Here is a tiny trained network, its code and every weight. The questions are about switching its units off for an input and a class, where a switched-off unit gives its printed mean instead of its output.

import numpy as np


def w(rows, s, z=0):
    codes = np.array(rows[::2]) - 128.0
    scale = np.full(codes.shape[1], s)
    scale[-1] = z or s
    return codes * scale


def f(y):
    return y / 2 * (1 + np.tanh(0.7978845608 * (y + 0.044715 * y**3)))


def log_softmax(a):
    a = a - a.max(-1, keepdims=True)
    return a - np.log(np.exp(a).sum(-1, keepdims=True))


def net(x, mask):
    res = np.array(x, float).reshape(1, 8) / 4 @ E
    y = f(res @ A[0][:, :-1].T + A[0][:, -1])
    res = res + np.where(mask, y, B[0][:, -1]) @ B[0][:, :-1]
    return log_softmax(res[-1] @ U[:, :-1].T + U[:, -1])


A, B = {}, {}
E = w([
[70,89,146,145,230,109,50,145,91],'x0',
[88,124,254,68,155,166,143,116,107],'x1',
[130,93,97,62,234,217,160,189,196],'x2',
[124,174,104,141,201,26,157,175,115],'x3',
[169,139,195,140,103,69,224,132,145],'x4',
[14,113,92,121,91,89,202,187,108],'x5',
[93,96,103,214,172,136,170,72,137],'x6',
[154,116,116,62,118,141,152,132,62],'x7',
],0.0095)
A[0] = w([
[117,102,111,161,164,128,64,87,116,150],'neuron 1',
[89,108,135,117,85,56,105,160,71,125],'neuron 2',
[88,96,100,73,133,185,206,159,65,210],'neuron 3',
[119,172,126,111,219,86,120,205,114,138],'neuron 4',
[117,139,99,153,152,120,93,85,97,37],'neuron 5',
[178,126,183,106,204,183,86,118,114,85],'neuron 6',
[183,170,152,75,99,123,104,90,94,207],'neuron 7',
[4,120,222,144,171,134,189,78,111,255],'neuron 8',
[100,110,99,144,158,110,94,108,94,150],'neuron 9',
[150,98,164,67,110,137,106,102,122,227],'neuron 10',
],0.013,0.0023)
B[0] = w([
[149,92,142,217,107,121,28,110,122,191],'neuron 1',
[87,224,68,79,68,85,115,180,49,199],'neuron 2',
[159,86,105,72,218,90,123,191,218,222],'neuron 3',
[168,195,86,29,226,63,159,212,95,223],'neuron 4',
[160,112,70,154,102,113,92,131,107,158],'neuron 5',
[151,130,151,120,255,126,36,80,172,225],'neuron 6',
[174,182,203,121,90,174,158,36,79,204],'neuron 7',
[95,171,198,65,94,235,145,171,247,253],'neuron 8',
[159,117,87,193,147,85,44,162,143,173],'neuron 9',
[167,146,180,73,145,131,107,77,122,194],'neuron 10',
],0.0092,0.014)
U = w([
[107,142,131,178,74,170,193,130,210,215],'0',
[70,90,150,132,135,140,160,110,49,4],'1',
[73,154,67,207,113,127,34,85,61,27],'2',
[218,119,85,162,176,17,144,100,126,161],'3',
[108,158,74,40,172,130,99,230,130,148],'4',
[162,141,207,81,159,189,62,60,142,123],'5',
[190,214,153,152,47,92,181,70,33,188],'6',
[2,231,143,78,69,128,166,149,109,135],'7',
],0.0097,0.0038)

Each question gives the input, the list of numbers given to net, and the class t.
The units are the neurons (one row each of A and B). Each row of codes is followed by its name. A weight is (code - 128) times the scale printed after its matrix; where a second scale follows, it is the last column's (A, B and U).
mask holds one flag per neuron, in row order. A switched-off neuron (its flag False) gives its mean, the last column of its row in B, instead of its output. The means were averaged over made-up inputs and are rounded, as every weight is.
A unit's drop is (log p(t) with every unit on - log p(t) with that unit switched off) / (log p(t) with every unit on - log p(t) with every unit switched off).
The circuit of an input: a set's keep is (log p(t) with only the set's units on - log p(t) with every unit switched off) / (log p(t) with every unit on - log p(t) with every unit switched off). Starting from all 10 units, units are removed one at a time, each time the one whose removal leaves the highest keep (on an exact tie, the one counted first), for as long as the keep stays at least 0.8.
circuit, biggest first: the units of the circuit, biggest drop first
most important unit: the unit with the biggest drop
k most important neurons: the k neurons with the biggest drops, biggest first
drop of u: that unit's drop, to one decimal
input [-8,6,2,-1,-5,5,-7,-7], class 5: circuit, biggest first : neuron 4
input [-5,0,-2,-2,-6,2,-2,-4], class 6: circuit, biggest first : neuron 8; neuron 3
input [-8,-2,4,-5,-7,0,4,-3], class 0: circuit, biggest first : neuron 4; neuron 6
input [-1,6,-4,-4,-5,5,1,6], class 7: 3 most important neurons : neuron 6; neuron 4; neuron 2
input [0,-3,-1,4,4,-3,-2,3], class 6: circuit, biggest first : neuron 3; neuron 6
input [2,-4,6,1,-3,-5,-8,5], class 5: 3 most important neurons : neuron 6; neuron 7; neuron 2
input [-5,-4,2,4,0,-8,-1,-8], class 3: 2 most important neurons : neuron 8; neuron 10
input [1,-3,-3,0,5,-8,6,8], class 6: circuit, biggest first : neuron 3; neuron 7
input [-4,0,-4,-2,-4,2,0,-6], class 7: 2 most important neurons : neuron 6; neuron 1
input [-6,1,0,-4,-1,-1,7,0], class 0: circuit, biggest first : neuron 6; neuron 4
input [-4,-2,-1,-1,2,-3,-8,-4], class 6: 2 most important neurons : neuron 6; neuron 8
input [7,-1,-6,6,0,2,5,-7], class 4: 4 most important neurons : neuron 8; neuron 4; neuron 7; neuron 2
input [5,-2,6,-1,-8,-5,-1,-6], class 3: 2 most important neurons : neuron 8; neuron 4
input [4,-8,2,-1,-4,5,7,2], class 2: most important unit : neuron 1
input [-7,-3,-1,-8,3,-4,8,6], class 6: 2 most important neurons : neuron 6; neuron 8
input [-5,-4,7,0,8,-2,3,0], class 0: 2 most important neurons : neuron 4; neuron 6
input [4,-5,4,2,1,-8,7,0], class 3: drop of neuron 9 : 0.0
input [7,-1,5,3,-8,-2,-1,-7], class 3: drop of neuron 2 : 0.1
input [6,-7,-4,6,-8,3,5,7], class 2: drop of neuron 1 : 0.2
input [-2,-2,-7,2,4,6,8,-3], class 7: circuit, biggest first : neuron 2
input [-2,-3,0,-2,5,-1,8,3], class 0: drop of neuron 4 : 0.3
